Below are the code and all the weights of a small trained network. Each question names an input and a target symbol and asks about switching units off, where a switched-off unit gives its printed mean instead of its output.

import numpy as np


def w(rows, s, z=0):
    codes = np.array(rows[::2]) - 128.0
    scale = np.full(codes.shape[1], s)
    scale[-1] = z or s
    return codes * scale


def norm(h):
    return h / np.sqrt((h * h).mean(-1, keepdims=True) + 1e-5)


def f(y):
    return y / 2 * (1 + np.tanh(0.7978845608 * (y + 0.044715 * y**3)))


def softmax(a):
    e = np.exp(a - a.max(-1, keepdims=True))
    return e / e.sum(-1, keepdims=True)


def log_softmax(a):
    a = a - a.max(-1, keepdims=True)
    return a - np.log(np.exp(a).sum(-1, keepdims=True))


def net(x, mask):
    ids = ['ΘΛΨβδζημ'.index(c) for c in x.split()]
    T = len(ids)
    res = E[ids] + P[:T]
    u = 0
    for l in range(3):
        r = norm(res)
        for j in range(2):
            rows = slice(2 * j, 2 * j + 2)
            q, k, v = (r @ M[l][rows].T for M in (Q, K, V))
            z = softmax(np.where(np.tri(T) > 0, q @ k.T / 2**0.5, -1e9)) @ v
            o = O[l][rows]
            res = res + np.where(mask[u + j], z, o[:, -1]) @ o[:, :-1]
        u += 2
        y = f(norm(res) @ A[l][:, :-1].T + A[l][:, -1])
        res = res + np.where(mask[u : u + 4], y, B[l][:, -1]) @ B[l][:, :-1]
        u += 4
    return log_softmax(norm(res)[-1] @ U[:, :-1].T + U[:, -1])


Q, K, V, O, A, B = {}, {}, {}, {}, {}, {}
E = w([
[215,48,108],'Θ',
[194,110,225],'Λ',
[127,146,137],'Ψ',
[141,178,62],'β',
[209,121,2],'δ',
[15,232,164],'ζ',
[160,145,112],'η',
[204,130,74],'μ',
],0.012)
P = w([
[161,207,159],'0',
[210,46,15],'1',
[239,47,62],'2',
[59,131,47],'3',
[221,57,76],'4',
[253,106,99],'5',
[177,63,89],'6',
],0.0038)
Q[0] = w([
[234,186,108],'L0H0',
[177,170,141],'L0H0',
[158,236,91],'L0H1',
[165,192,8],'L0H1',
],0.013)
K[0] = w([
[210,247,182],'L0H0',
[138,212,164],'L0H0',
[141,250,92],'L0H1',
[199,159,55],'L0H1',
],0.012)
V[0] = w([
[172,248,108],'L0H0',
[111,153,200],'L0H0',
[82,43,150],'L0H1',
[169,138,112],'L0H1',
],0.013)
O[0] = w([
[1,77,93,252],'L0H0',
[107,53,176,104],'L0H0',
[164,217,245,38],'L0H1',
[57,90,48,188],'L0H1',
],0.0062,0.012)
A[0] = w([
[13,95,81,168],'L0N0',
[153,222,89,246],'L0N1',
[186,60,188,254],'L0N2',
[254,169,106,75],'L0N3',
],0.0086,0.00057)
B[0] = w([
[131,41,160,255],'L0N0',
[10,72,157,124],'L0N1',
[177,220,133,128],'L0N2',
[73,233,98,125],'L0N3',
],0.011,0.0089)
Q[1] = w([
[192,73,108],'L1H0',
[163,45,2],'L1H0',
[166,170,164],'L1H1',
[82,55,25],'L1H1',
],0.01)
K[1] = w([
[81,190,124],'L1H0',
[156,215,2],'L1H0',
[156,125,142],'L1H1',
[61,209,103],'L1H1',
],0.0078)
V[1] = w([
[184,52,251],'L1H0',
[66,164,149],'L1H0',
[81,77,177],'L1H1',
[109,219,55],'L1H1',
],0.014)
O[1] = w([
[246,94,125,2],'L1H0',
[32,89,144,82],'L1H0',
[176,160,196,174],'L1H1',
[23,105,88,113],'L1H1',
],0.011,0.007)
A[1] = w([
[196,56,152,243],'L1N0',
[69,204,60,217],'L1N1',
[156,114,121,104],'L1N2',
[161,87,6,254],'L1N3',
],0.011,0.0014)
B[1] = w([
[236,155,129,189],'L1N0',
[40,195,247,174],'L1N1',
[164,127,128,133],'L1N2',
[109,254,78,255],'L1N3',
],0.0098,0.0088)
Q[2] = w([
[61,123,192],'L2H0',
[124,137,122],'L2H0',
[205,48,10],'L2H1',
[96,69,95],'L2H1',
],0.011)
K[2] = w([
[127,209,60],'L2H0',
[122,116,119],'L2H0',
[1,16,140],'L2H1',
[59,48,228],'L2H1',
],0.0089)
V[2] = w([
[76,251,163],'L2H0',
[97,142,2],'L2H0',
[12,81,18],'L2H1',
[221,53,209],'L2H1',
],0.0089)
O[2] = w([
[199,255,43,116],'L2H0',
[159,30,82,203],'L2H0',
[220,56,126,255],'L2H1',
[69,94,150,52],'L2H1',
],0.0091,0.011)
A[2] = w([
[4,157,127,187],'L2N0',
[125,36,97,246],'L2N1',
[69,144,188,2],'L2N2',
[117,202,200,243],'L2N3',
],0.012,0.0013)
B[2] = w([
[87,160,246,177],'L2N0',
[23,199,254,254],'L2N1',
[225,150,99,124],'L2N2',
[184,205,59,137],'L2N3',
],0.007,0.0079)
U = w([
[136,43,131,163],'Θ',
[37,155,96,116],'Λ',
[170,176,122,186],'Ψ',
[85,171,62,23],'β',
[180,226,190,60],'δ',
[140,121,38,147],'ζ',
[95,133,252,26],'η',
[115,95,92,255],'μ',
],0.011,0.0024)

Each question gives the input, a string of symbols that net reads in full, and the target symbol t.
The units are the heads (2 rows each of Q, K, V and O) and the neurons (one row each of A and B). Each row of codes is followed by its name. A weight is (code - 128) times the scale printed after its matrix; where a second scale follows, it is the last column's (O, A, B and U).
mask holds one flag per unit, layer by layer, with each layer's heads first. A switched-off unit (its flag False) gives its mean, the last column of its rows in O or B, instead of its output. The means were averaged over made-up inputs and are rounded, as every weight is.
A unit's drop is (log p(t) with every unit on - log p(t) with that unit switched off) / (log p(t) with every unit on - log p(t) with every unit switched off).
The circuit of an input: a set's keep is (log p(t) with only the set's units on - log p(t) with every unit switched off) / (log p(t) with every unit on - log p(t) with every unit switched off). Starting from the 12 units with the biggest drops (on a tie, the unit counted first), units are removed one at a time, each time the one whose removal leaves the highest keep (on an exact tie, the one counted first), for as long as the keep stays at least 0.8.
circuit, biggest first: the units of the circuit, biggest drop first
k most important neurons: the k neurons with the biggest drops, biggest first
top k neurons in layer l: the k neurons of layer l with the biggest drops, biggest first
heads that matter: for each layer, one digit per head in row order, 1 if its drop is at least 0.15 and else 0, layers parted by /
drop when u is switched off: that unit's drop, to one decimal
input μ μ Θ Λ, target δ: circuit, biggest first : L0H1, L0H0
input Θ δ β η η, target Λ: circuit, biggest first : L0H0, L1H0, L1N1
input Ψ μ Ψ β, target η: heads that matter : 10 / 01 / 10
input η Ψ η η, target Θ: circuit, biggest first : L0N0, L1H1
input Θ η δ β δ, target Λ: heads that matter : 11 / 11 / 00
input Ψ μ Θ ζ, target η: circuit, biggest first : L1N3, L0H0, L0H1
input η η ζ, target Θ: heads that matter : 01 / 00 / 00
input η η Λ μ, target Θ: circuit, biggest first : L0H0, L0N0, L1H1
input Ψ Ψ η μ Λ Ψ, target η: heads that matter : 00 / 01 / 01
input Ψ β Λ δ β μ β, target η: circuit, biggest first : L0H0, L1H1, L2N1
input ζ μ δ Θ Ψ, target δ: most important neuron : L1N0
input μ μ Ψ Ψ, target ζ: heads that matter : 10 / 10 / 10
input η ζ μ Ψ β Ψ ζ, target Θ: top 2 neurons in layer 1 : L1N3, L1N1
input Ψ η Ψ δ η δ, target η: heads that matter : 10 / 01 / 11
input Θ η β μ Θ Ψ μ, target Λ: heads that matter : 11 / 10 / 00
input Θ η Θ, target Λ: 2 most important neurons : L0N3, L1N1
input β Ψ ζ, target η: 2 most important neurons : L2N1, L1N3
input η ζ δ Ψ, target Θ: 3 most important neurons : L0N0, L2N0, L1N0
input Θ β η Ψ η η Θ, target Λ: top 2 neurons in layer 0 : L0N3, L0N0
input Ψ μ Ψ η ζ Θ, target η: most important neuron : L0N0
input Ψ η Θ η Λ δ, target η: most important neuron : L2N1
input η μ μ Ψ, target Θ: top 3 neurons in layer 0 : L0N0, L0N2, L0N3
input ζ Λ ζ η, target δ: drop when L0H1 is switched off : 0.2
input ζ η β, target δ: drop when L2N1 is switched off : 0.0
input η μ Ψ Ψ β, target Θ: drop when L0H1 is switched off : 0.5
